array([[ -1,  18, -70, -13],
       [ -2,  -4, -17,   5],
       [  8,  17,   3, -20],
       [ 21,  -1, -22, -20]])
|
array([[ 21,  -1, -22, -20],
       [  8,  17,   3, -20],
       [ -1,  18, -70, -13],
       [ -2,  -4, -17,   5]])

array([[-21,  16, -45,  12, -61,  47,   0, -31,  36,  10,  -4,  -3, -20,
          5],
       [-17,  27, -40,  13, -10,  60,  29, -23,   1, -71,  16,  -6, -24,
         36],
       [ 16,  36, -42, -25, -45,   9,  27, -23,  -1, -32,  -6,  -5,  -8,
         50],
       [  3,  13, -37,  16, -21,  43,  15, -25,   3, -45,   7,  22, -34,
         41]])
|
array([[ 16,  36, -42, -25, -45,   9,  27, -23,  -1, -32,  -6,  -5,  -8,
         50],
       [  3,  13, -37,  16, -21,  43,  15, -25,   3, -45,   7,  22, -34,
         41],
       [-17,  27, -40,  13, -10,  60,  29, -23,   1, -71,  16,  -6, -24,
         36],
       [-21,  16, -45,  12, -61,  47,   0, -31,  36,  10,  -4,  -3, -20,
          5]])

array([[ -5, -66],
       [-27,  28],
       [  9, -60],
       [-33,  -5],
       [ -1, -43],
       [-31, -15],
       [ 48, -48],
       [ 11, -52]])
|
array([[ 48, -48],
       [ 11, -52],
       [  9, -60],
       [ -1, -43],
       [ -5, -66],
       [-27,  28],
       [-31, -15],
       [-33,  -5]])

array([[ -6, -18, -25,  32,  -6,  16, -52],
       [-22,  16,  15, -38, -56,  -4,  30],
       [ 25,  23,  12,  27,  -4,  23,   4],
       [ 13,   4,  37,   3,  -5,  37,  -3],
       [  5,   5,   8,  50,  22,  12,  -7],
       [ 23,  21,   2,  -8, -58,  22, -11],
       [-45,   3,  -2,  51,  18,   8,  17]])
|
array([[ 25,  23,  12,  27,  -4,  23,   4],
       [ 23,  21,   2,  -8, -58,  22, -11],
       [ 13,   4,  37,   3,  -5,  37,  -3],
       [  5,   5,   8,  50,  22,  12,  -7],
       [ -6, -18, -25,  32,  -6,  16, -52],
       [-22,  16,  15, -38, -56,  -4,  30],
       [-45,   3,  -2,  51,  18,   8,  17]])

array([[ -9,   3,  48],
       [  8,  30,  19],
       [ 30, -53,  23],
       [-40,  31,  42]])
|
array([[ 30, -53,  23],
       [  8,  30,  19],
       [ -9,   3,  48],
       [-40,  31,  42]])

array([[-61, -64],
       [-51,  48],
       [ 47,  40],
       [ 43,  71]])
|
array([[ 47,  40],
       [ 43,  71],
       [-51,  48],
       [-61, -64]])

array([[-20,   1,  -8,  17,  23, -12,  19],
       [-21, -19, -27,  -4, -23, -25, -36],
       [  9,  15,  43,   1,  -4,  17,  29],
       [  7,   8,  -2,   3,  -1,   3, -10],
       [ -1,  -1,   9,   9,  -3,  -5,  -2],
       [  8,   8,  42,  12,  22,  27,  39],
       [ 12, -23,  59, -37, -10,  11,  10]])
|
array([[ 12, -23,  59, -37, -10,  11,  10],
       [  9,  15,  43,   1,  -4,  17,  29],
       [  8,   8,  42,  12,  22,  27,  39],
       [  7,   8,  -2,   3,  -1,   3, -10],
       [ -1,  -1,   9,   9,  -3,  -5,  -2],
       [-20,   1,  -8,  17,  23, -12,  19],
       [-21, -19, -27,  -4, -23, -25, -36]])
---
array([[  3,  22, -12, -24, -22],
       [ 11, -17, -57, -25,  -7],
       [-26, -51,  34,  33, -13],
       [-30, -44,  56,  30,  -1],
       [  2,   5,   0, -23, -34]])
|
array([[ 22, -12],
       [-17, -57]])

array([[ -5, -48,   4,  12, -20],
       [  7, -72,   5, -33,  14],
       [ 13,  -9,  15, -17, -14],
       [ -6, -25,   1, -12,   2]])
|
array([[-48,   4],
       [-72,   5]])

array([[ -2,  18, -13],
       [ 52, -41, -12],
       [-32,  53, -32],
       [ 26,  -3,   9]])
|
array([[ 18, -13],
       [-41, -12]])

array([[-32, -39,  36],
       [ 18, -24,  16],
       [-70,  15,  26],
       [-29,  69,  40],
       [-12, -24, -30]])
|
array([[-39,  36],
       [-24,  16]])

array([[ 20, -12,  -1],
       [-25, -53,  14],
       [ 37, -15,   7],
       [ 20, -18,  -1]])
|
array([[-12,  -1],
       [-53,  14]])

array([[ 54,  -6,  35,  44],
       [-72, -39,   9,  34],
       [ 57, -50,  48, -66],
       [-59,  44, -41, -10],
       [ 41,  15, -71,  53]])
|
array([[ -6,  35],
       [-39,   9]])

array([[63, 51, 43, 67, 36],
       [53, 58, 55, 63, 45]])
|
array([[51, 43],
       [58, 55]])

array([[-12, -16,  56],
       [ 12, -26,  15],
       [ 66,  14,  17]])
|
array([[-16,  56],
       [-26,  15]])

array([[ 15, -23, -10,  33],
       [ 11, -29, -32, -43],
       [-11,  -7, -57, -24],
       [  8,  15,  25,  64]])
|
array([[-23, -10],
       [-29, -32]])
